[[ 28 -24  19 -26 -30 -34 -20]
 [-26  25  29  28  29  23  28]
 [-31  32  27  32 -27 -17  34]
 [ 28 -31 -28 -29  28  20 -31]
 [ 25 -27 -29 -28 -27 -19 -27]
 [-30  26 -19  30  29  34  23]
 [-26  26 -25  22 -28  11  26]]
=>
[[-20  28 -24  19 -26 -30 -34]
 [ 28 -26  25  29  28  29  23]
 [ 34 -31  32  27  32 -27 -17]
 [-31  28 -31 -28 -29  28  20]
 [-27  25 -27 -29 -28 -27 -19]
 [ 23 -30  26 -19  30  29  34]
 [ 26 -26  26 -25  22 -28  11]]

[[ -9  -2  -1   2  -2 -16]
 [ -4  11  -2 -36   3   0]
 [ 29  -2   8   4  -5  10]
 [-28  10 -10  21   1  -3]
 [ 28   1   0  30 -10  22]
 [ 17 -13  12  -2   4 -15]
 [ 19  -8  14  -2  -3 -26]
 [  6   0   2   1  -3  -6]
 [ 21  -3   5  -3  -9  13]
 [  4   0  -9  12   0   5]
 [  9   8   7  -2 -18   7]]
=>
[[-16  -9  -2  -1   2  -2]
 [  0  -4  11  -2 -36   3]
 [ 10  29  -2   8   4  -5]
 [ -3 -28  10 -10  21   1]
 [ 22  28   1   0  30 -10]
 [-15  17 -13  12  -2   4]
 [-26  19  -8  14  -2  -3]
 [ -6   6   0   2   1  -3]
 [ 13  21  -3   5  -3  -9]
 [  5   4   0  -9  12   0]
 [  7   9   8   7  -2 -18]]

[[ -8  17   1   3  -2   0   9  -7  19  -3]
 [ 11   2   5  16  11  -6  -4  24 -12  -5]
 [  0  -3   3   8   1  11   1  17  -1  11]
 [  7  10  -3  10  -4 -17  -3  -9  10 -24]
 [ -6  -1  24  -6  21  26 -16  17  18 -13]
 [  8   6 -23   2 -21  -3   2  -6   6  -4]
 [ 13 -11  -6  -3  11  20  -3  -7 -18 -31]
 [ -7  -1   8  -2  -4  10   7 -11  13 -14]]
=>
[[ -3  -8  17   1   3  -2   0   9  -7  19]
 [ -5  11   2   5  16  11  -6  -4  24 -12]
 [ 11   0  -3   3   8   1  11   1  17  -1]
 [-24   7  10  -3  10  -4 -17  -3  -9  10]
 [-13  -6  -1  24  -6  21  26 -16  17  18]
 [ -4   8   6 -23   2 -21  -3   2  -6   6]
 [-31  13 -11  -6  -3  11  20  -3  -7 -18]
 [-14  -7  -1   8  -2  -4  10   7 -11  13]]

[[-14   5   5  12]
 [ 36  21  24  23]
 [-14   5   5  20]
 [-14   5   5  23]]
=>
[[ 12 -14   5   5]
 [ 23  36  21  24]
 [ 20 -14   5   5]
 [ 23 -14   5   5]]

[[-31 -17   5]
 [ -2 -11 -22]
 [ -1  -6   5]
 [  3  13  25]
 [ -1  -5   5]
 [  3  14  25]
 [-31 -17   5]]
=>
[[  5 -31 -17]
 [-22  -2 -11]
 [  5  -1  -6]
 [ 25   3  13]
 [  5  -1  -5]
 [ 25   3  14]
 [  5 -31 -17]]

[[ 29  -8 -23  17]
 [ 15 -21  -5  14]
 [ 31 -18 -18  22]
 [ 14 -24  -7   8]]
=>
[[ 17  29  -8 -23]
 [ 14  15 -21  -5]
 [ 22  31 -18 -18]
 [  8  14 -24  -7]]

[[ -2  -3  -2  -2]
 [ -4   2  -3   2]
 [-33  -1 -33  -1]
 [  2 -29   2 -31]
 [  1  30   1  31]
 [ 33   9  33   9]
 [  2  30   2  31]]
=>
[[ -2  -2  -3  -2]
 [  2  -4   2  -3]
 [ -1 -33  -1 -33]
 [-31   2 -29   2]
 [ 31   1  30   1]
 [  9  33   9  33]
 [ 31   2  30   2]]

[[  1  -5  -1  13  -2 -11  -6   4  -3]
 [  8   5  -2   0   8  26 -14  -5  17]
 [ -9  -1  10   8   0  16 -21  28   9]
 [ -5   1   1   2   2  -9  17  -7   3]
 [  2   1   2  23  -4 -10   3 -13  10]
 [  2  -5   0  10  -2 -10  -4   1  -2]
 [  7   9   1  -5   6   5  -3  -2   5]
 [ 18   1  19   9  15 -18   2  -5  -5]
 [ 13  25  -7  14  -2  14 -15 -17  -3]]
=>
[[ -3   1  -5  -1  13  -2 -11  -6   4]
 [ 17   8   5  -2   0   8  26 -14  -5]
 [  9  -9  -1  10   8   0  16 -21  28]
 [  3  -5   1   1   2   2  -9  17  -7]
 [ 10   2   1   2  23  -4 -10   3 -13]
 [ -2   2  -5   0  10  -2 -10  -4   1]
 [  5   7   9   1  -5   6   5  -3  -2]
 [ -5  18   1  19   9  15 -18   2  -5]
 [ -3  13  25  -7  14  -2  14 -15 -17]]
---
[[  6 -21 -14]
 [ 15 -20 -24]
 [ 18 -18  16]
 [ 10   4  33]]
=>
[[-21 -14]
 [-20 -24]]

[[ -5   6  28   9  27]
 [-10  14  20  11 -18]
 [-21  23  12  21  -2]]
=>
[[ 6 28]
 [14 20]]

[[  1  -6  11]
 [-19  18 -12]
 [ 28  -4 -21]
 [ 25  -8 -19]]
=>
[[ -6  11]
 [ 18 -12]]

[[29  6  4  2]
 [29  5  5  2]
 [29  7  4  2]
 [28  4  8  2]]
=>
[[6 4]
 [5 5]]

[[-16  14   9]
 [-23  36 -16]
 [  4  14 -19]
 [ 31  32 -18]
 [ 27 -16  35]]
=>
[[ 14   9]
 [ 36 -16]]

[[ 5  8 27  5 12]
 [-3  8 16  1 12]]
=>
[[ 8 27]
 [ 8 16]]

[[-18   3   6   5  -1]
 [ 16   4  -4 -35 -16]]
=>
[[ 3  6]
 [ 4 -4]]
